Each row has a name. Each question is about the rows just above it.

[137  90  96 147 136 166 142 135 160 154 111 201 115  98 138 146 117  77
 178] = vono
[138  85 129 134 125 148  93 127 117 107 119 150 122 125 133 125 127 149
 134] = fibog
[110  91 149 104 133 134  88 202 151 130 168 167 154 148 152 147  85 136
 137] = Kiko
[132 122 136 118 144 132 153 128 134 136 108 160 104 118 140 148 132 118
 138] = rezaz
[115 150 148  99 156 123 177 165 154 158 120 168 104 123 154 169 116  99
 136] = Pitef
[113 162 205  25 188  83 163 141  95  96 101  78  90 150 113 202 138 134
  73] = sib
[129 180 179  94 142 116 130  81  49  64  60  50  57 133 119 137 181 196
  49] = mopa
[129  92 127 122 135 134 119 153 149 138 144 167 142 129 136 140 107 115
 152] = Putib
[111  93 130 120 126 152  84 197 153 133 160 170 149 136 147 143  87 120
 144] = Memom
[125 180 121 146 124 143 163 109 118 136  88 124  83 108 141 124 153 126
 115] = Bidiz
[135 151 150 129 133  98 175 110 129 143 120 140 111 132 153 118 145 157
 121] = Sozad
[123 149  81 137 134 170 142 116 136 139  98 116 110  94  93 153 132  43
 146] = kig
Is [132 153 128 134 136] printed in one of the named rows, side by side and in this order?	yes
Is [130 120 126 151  84] printed in one of the named rows, side by side and in this order?	no
Is [160 104] printed in one of the named rows, side by side and in this order?	yes
Does one of the named rows hold [109  91] side by side, in this order?	no
Among the named rows, does one hold [136 122] next to each other, in this order?	no

[154  85 125 184 121 157 156 108 103 193 132] -> zetiv
[ 62 154 134 110 112 176  24 203 128 130 119] -> noz
[ 41 170 128  98 120 187  23 206 131 120 112] -> Lev
[ 43 164 132 102 119 179  21 207 131 123 116] -> mifer
[152  90 118 182 122 156 150 107 106 184 132] -> vebib
Does one of the named rows hold [134 109 112 176] side by side, in this order?	no
Among the named rows, does one hold [154 134] next to each other, in this order?	yes
Among the named rows, does one hold [156 151] next to each other, in this order?	no

[128 127 130 132 149 181 207 214] = pul
[163 197 212 215 216 216 216 215] = zovu
[128 128 130 129 128 134 151 185] = medu
[127 129 130 140 170 200 211 216] = dun
[128 129 132 141 171 201 214 216] = mudos
[128 131 141 170 204 213 214 215] = Vis
[127 129 132 149 182 205 214 215] = Vug
[127 127 131 139 167 200 213 216] = siz
[128 129 129 137 158 194 210 215] = fasa
Among the named rows, does one hold [201 171] next to each other, in this order?	no
Is [134 128 129] printed in one of the named rows, side by side and in this order?	no
Does one of the named rows hold [215 214 205 182 149] side by side, in this order?	no
Is [215 216] printed in one of the named rows, side by side and in this order?	yes
Does one of the named rows hold [131 138 167 200] side by side, in this order?	no

[ 31 122 134 110 201 120] -> lotin
[193 170 129 127 133 130] -> geles
[115 120 129 136 137 134] -> fov
[140  57 126 123 118 123] -> bof
[187 147 128 138 121 127] -> vuma
[106 121 129 147 131 128] -> feno
[135  80 128 128 120 126] -> vidi
[122 145 125 135 143 124] -> momir
[117  79 132 124 118 133] -> seb
[ 90 138 123 125 137 118] -> Zame
Is [143 135 125] printed in one of the named rows, side by side and in this order?	no
Among the named rows, does one hold [122 145 125 135 143] next to each other, in this order?	yes

[ 87 126  86 124  51 107] -> fite
[197 142 152 111 129 186] -> Nul
[145  21 156 113 150 207] -> puvan
[106  96 136  80 124 145] -> silug
[141 143 121  41 143 133] -> Rezum
[ 88  65  58 170 117 119] -> sifa
[123 226 194 184  90 145] -> rivez
[ 37 182 112 115 161 192] -> soref
[ 88  65  58 170 117  90] -> tigul
[115 151  88 109 161 150] -> nupa
[157 118 128 107 154 124] -> Sur
[146  51 159 114  70  98] -> bope
Is [65 58] printed in one of the named rows, side by side and in this order?	yes
Among the named rows, does one hold [ 58 171] next to each other, in this order?	no
Is [ 86 124  51] printed in one of the named rows, side by side and in this order?	yes

[ 86 167  25  76] = zosu
[122 225  41 162] = punu
[ 68 140 157 161] = Nukek
[232 168 212 164] = Rit
[ 59  77  55 208] = Nog
[123 110 154 195] = Nare
[ 71  47 155 132] = zele
[229  33  78  44] = meb
[201  93 206 110] = makim
[201 112 186 127] = Gokeb
[125 208  98  62] = vuf
[143 194 229 208] = fus
Is [201 112] printed in one of the named rows, side by side and in this order?	yes
Among the named rows, does one hold [62 98] next to each other, in this order?	no

[153 144 122 116 127 147]  soko
[208 190 108  79 130 174]  zalum
[211 182 119  82 130 176]  noda
[100  69 179 153 148  65]  pib
[108 139  97 138 115 146]  ladur
Does one of the named rows hold [115 146] side by side, in this order?	yes
Does one of the named rows hold [211 182] side by side, in this order?	yes
Among the named rows, does one hold [179 153 148] next to each other, in this order?	yes
Is [115 138  97 139 108] printed in one of the named rows, side by side and in this order?	no

[106  90 117 139] : beli
[124  78 215  82] : fom
[130 177 172 123] : finiz
[112  70 127 105] : Konu
[179 143 137 103] : Feza
[102 134 166 117] : Tekit
Among the named rows, does one hold [106  90] next to each other, in this order?	yes
Among the named rows, does one hold [176 172 123] next to each other, in this order?	no
Is [177 172] printed in one of the named rows, side by side and in this order?	yes
Does one of the named rows hold [101 134] side by side, in this order?	no
Does one of the named rows hold [177 172 123] side by side, in this order?	yes

[172 154 146 116  94] -> Dola
[170 114  98 133 220] -> bisun
[ 65  79  78  98 128] -> fil
[170 114  98 171 220] -> busu
[131 167 153  31 101] -> raru
[ 81 100 121  92  98] -> Zisen
[110 206 173 176 112] -> supiz
Is [65 79 78 98] printed in one of the named rows, side by side and in this order?	yes
Does one of the named rows hold [112 176 173 206 110] side by side, in this order?	no

[138 138 219 133 133 134 133 131 137 163 138 134 227] = lat
[131 132 146 172 130 145 145 136 139 128 149 131 147] = duza
[148 130 132 132 133 136 133 141 132 135 149 159 141] = fum
[139 134 169 146 132 139 139 137 155 148 131 135 133] = zal
Does one of the named rows hold [141 132 135 149 159] side by side, in this order?	yes
Is [219 134 133 134] printed in one of the named rows, side by side and in this order?	no
Does one of the named rows hold [133 133] side by side, in this order?	yes

[ 88 123  62 200 110  93 137 116 102 195 194 110 130 131 118 115 164 144
 119 154 161 175 166 162 157 122 178 107 172 137 115 100  89  70 112 110
  92 143  48 113 152  95  98  88 138 172 194 127 133 164 175 101 122 171
 173 146 158 126 146 129  71 140] : Vik
[113 101 118 150 114 123 111 133 135 152 148 105 114 110 124 133 158 110
 148 152 148 164 141 134 151 123 149  92 145 116 128 107 139  90 106 123
 115 143  81 121 163 127  95 111 177 166 147 122 147 165 160 109 141 143
 127 143 137  97 151 114 105 140] : fafi
[ 74 156 131 109 112 150  91  91 120 116 158 105 165 149 146 124 123 121
 127  94 177 113 123 136 101 126 159 147 125 125 108 134 136 139 164 157
  99 133 113 125 113 126 115 115 103 179 119 122 126 140 119 112 138 105
 113 126  99 146 127 135 150 142] : Nubut
[139 141 124 124 130 121 112 129 121 111 137 126 121 123 145 142 120 116
 119 145 137 130 146 123 134 126 138 136 127 128 134 131 120 123 113 120
 122 134 111 125 139 113 138 124 141 134 120 104 126 143 133 122 131 116
 134 148 112 120 136 140 120 129] : riz
[132 127 148 123 141 137 126 126 118 125 128 125 130 135 114 132 137 127
 122 126 130  96 124 133 126 133 133 115 124 124 116 127 117 110 137 122
 139 131 136 139 141 132 131 133 118 130 104 117 122 124 121 139 122 132
 135 111 125 138 122 109 118 114] : Mag
[123 138 129 148 129 105 132 140 135 141 130 144 147 143 126 122 121 118
 140 136 123 139 113 123 123 143 110 117 116 150 126 111 120 137 136 140
 120 142 117 123 129 162 141 141 125 133 128 119 126 147 133 137 126 130
 113 115 134 133 126 110 144 122] : Kibi
[ 99 121 106 150 128 110 127 114 126 152 151 113 131 123 113 124 155 137
 127 146 141 149 140 143 135 132 143 124 147 124 122 118 125  98 118 130
 118 126  89 114 134 131 112  99 144 139 148 133 134 132 148 111 126 147
 153 125 129 115 137 122 106 140] : siba
Does one of the named rows hold [140 135 141 130 144] side by side, in this order?	yes
Is [126 133 133 114 124] printed in one of the named rows, side by side and in this order?	no
Does one of the named rows hold [111 125] side by side, in this order?	yes
Does one of the named rows hold [164 115 118] side by side, in this order?	no
Does one of the named rows hold [148 133 134 132 148] side by side, in this order?	yes
Is [123 115] printed in one of the named rows, side by side and in this order?	yes

[104 132 120 118 175  91 121] -> tobaz
[142 143 146 132  69 193 149] -> kili
[142 143 146  94  69 193 149] -> zim
[130 128  83 111 136 133 153] -> lomi
[134 113  98 162 193  73 109] -> nidud
[134 124 163 162 131 121 101] -> mup
[129 131 172 122  41 197 136] -> fef
[118 111  87 135  93 166 163] -> vap
Among the named rows, does one hold [193 162] next to each other, in this order?	no
Does one of the named rows hold [193  73] side by side, in this order?	yes
Is [ 69 193] printed in one of the named rows, side by side and in this order?	yes
Among the named rows, does one hold [166 163] next to each other, in this order?	yes

[114 113 100 109 112 108 103 113 113 138] : Guno
[122 126 111 122 127 122 120 122 126 116] : seri
[120 120 119 123 121  62 122 119 120 118] : Bafor
[ 92  86 107 106  86 105 102  92  86 167] : fut
[ 97 150  94 185 163 184 165  97 136 115] : zufaz
[102 143 100 171 153 170 157 102 132 117] : dus
[103 116 126 146 120 145 141 102 113 119] : gel
[102 143 100 171 153 170 157 102 132 168] : seli
[120 120 119 123 121 123 122 119 120 118] : loduk
[103 116 126 146 120 145 141 102 113 116] : nobis
[ 89 137  97 178 149 176 161  89 123 121] : Lod
Among the named rows, does one hold [ 97 178] next to each other, in this order?	yes
Does one of the named rows hold [112 109 100] side by side, in this order?	no
Is [137  97 178 149 176] printed in one of the named rows, side by side and in this order?	yes
Does one of the named rows hold [120 119 123 121] side by side, in this order?	yes

[154 134 155 156 169 139 198 142  90 162 155 125 127 117 153  95 230  79
  87  86  88 181 101  76 179 104 120 130 155  94 118 154 167  67 144 148
 180 185 106 131 116 173 161 107  88 157  93 125 154 120 136] : fiz
[102 116 155 145 120  97 135 130 122 128 114 150 116 162 128 154 149 138
 120 118 101 129 141 130 147 121 173 149 127 164 122  95 105 170 122 138
 127 122 118 136 165 143 148 140 137 101 142 139 156  95 108] : nor
[102 158 121 157 117 153  95  71 147 165 138 136 108 142 127 155 138 128
 135 127 118 126 164 129 121 156 120 128 123 118 160 127 133 133 107 129
 106 100 146 143 170 129 148 123 120  90 138 100 118 100 141] : zumum
[102 113 154 147 119  96 135 131 122 128 115 150 115 162 127 153 146 138
 121 118 101 127 141 130 148 120 174 148 126 159 122  98 104 170 122 138
 127 125 118 136 166 142 150 142 138 101 139 139 156  96 109] : rabub
[102 158 121 157 146 153  95  71 147 165 138 136 108 142 127 155 138 128
 135 127 118 126 164 129 121 156 120 128 123 118 160 127 133 133 107 129
 106 100 146 143 170 129 148 123 120  90 138 100 118 100 141] : lapes
Does one of the named rows hold [ 96 119 147 154] side by side, in this order?	no
Does one of the named rows hold [148 180 185] side by side, in this order?	yes
Among the named rows, does one hold [154 149 138] next to each other, in this order?	yes
Does one of the named rows hold [134 154] side by side, in this order?	no
Does one of the named rows hold [153 146] side by side, in this order?	yes

[136 132 140 111 156 110  88] = Zonad
[112 126 116  92 142  21 124] = pez
[110 113 122 126 133 119 151] = kiget
[118 163 133 132  74 160 143] = reru
[105 150 158 152 139 133 120] = masos
[183 111  62 126 158  92 110] = nid
[140 136 131 126 128 130 130] = pusul
[183 111  62 103 158  92 110] = kavo
[ 76 135 139 138 135 144 145] = kul
Does one of the named rows hold [126 133 119] side by side, in this order?	yes
Does one of the named rows hold [120 133 139 152 158] side by side, in this order?	no
Does one of the named rows hold [ 92 116] side by side, in this order?	no
Does one of the named rows hold [142  21] side by side, in this order?	yes
Among the named rows, does one hold [118 163 133 132  74] next to each other, in this order?	yes
Among the named rows, does one hold [136 139 138 135 144] next to each other, in this order?	no
Is [136 144 145] printed in one of the named rows, side by side and in this order?	no

[161 101 114 150  70 133] -> ruda
[119 117 102 167 137  80] -> Fis
[188 101  59 225  41  89] -> nadi
Among the named rows, does one hold [161 101 114] next to each other, in this order?	yes
Is [167 136] printed in one of the named rows, side by side and in this order?	no
Among the named rows, does one hold [101 114 150  70 133] next to each other, in this order?	yes

[118  70 134 117  69 125] : Tep
[195 136 123 150 105 125] : Manuz
[ 47  69 127  74 130 126] : lasa
[111  89 120 198 124 126] : Nibap
[ 99 172 118 152 183 128] : nagid
[174 212 118 139 169 128] : lis
Is [126 130] printed in one of the named rows, side by side and in this order?	no
Is [195 136] printed in one of the named rows, side by side and in this order?	yes

[138 136 101 162 155 155 126 133 205 161 119 104  95 146 173 160 159] : Niki
[127 127 108 132 134 100 130 124 108 138  91 147 144 163 145  95 147] : fal
[ 93 116 161  81 151 144 104 143 130  91 136 144 122  89  85 135 110] : sesa
[119 114 123 128 138 119 110 139 125 112 133 140 124 134  89  86 118] : gozo
[142 153 143 143 146 135 132 140 150 184 107 103 137 138 218 166 126] : pimid
[138 136 101 162 155 155 109 133 205 161 119 104  95 146 173 160 159] : nafi
[143 120  99 148 166 113 121 110 136 140 122  66 139 110 153 124  96] : Roz
[103 111  95  99 107 118 109 161 184 112 112 209 116 133 134 127 183] : vumi
[110 202 185 170 160 135 109  84  94 174 105  90 121 149 209 106 130] : Terom
[135 179 143 119 169 118 105 102 111 137 117 110 118 139 169 111 149] : vab
[127 136 140 118 172 126 132 114  84 153 139  86 140 114 162 117 113] : tef
[143 120  99 148 166 113 121 110 136 150 105  70 121 129 151 116 145] : met
Is [113 133] printed in one of the named rows, side by side and in this order?	no
Among the named rows, does one hold [144 104 143] next to each other, in this order?	yes
Does one of the named rows hold [132 114] side by side, in this order?	yes
Among the named rows, does one hold [110 133 205 161] next to each other, in this order?	no
Among the named rows, does one hold [113 166] next to each other, in this order?	no
Is [119 104  94] printed in one of the named rows, side by side and in this order?	no

[ 93 165 123  89 120] -> tobil
[111 209 183 148 159] -> fikul
[145 148 113  94 152] -> Leme
[112 166 157 153 198] -> vuse
[147 170 149 126 158] -> Doz
[131 183 124  78 107] -> tedan
[150 142 125 113 165] -> simid
[135 158 106  72 121] -> git
[126 183 169 147 186] -> zerak
[137 156 141 123 178] -> mazul
[106 209 166 126 145] -> gom
[138 160 106  71 108] -> kas
Is [198 153] printed in one of the named rows, side by side and in this order?	no
Among the named rows, does one hold [156 141 122] next to each other, in this order?	no
Is [170 147] printed in one of the named rows, side by side and in this order?	no
Is [148 183] printed in one of the named rows, side by side and in this order?	no
Among the named rows, does one hold [170 149 126] next to each other, in this order?	yes
Among the named rows, does one hold [124 183 131] next to each other, in this order?	no

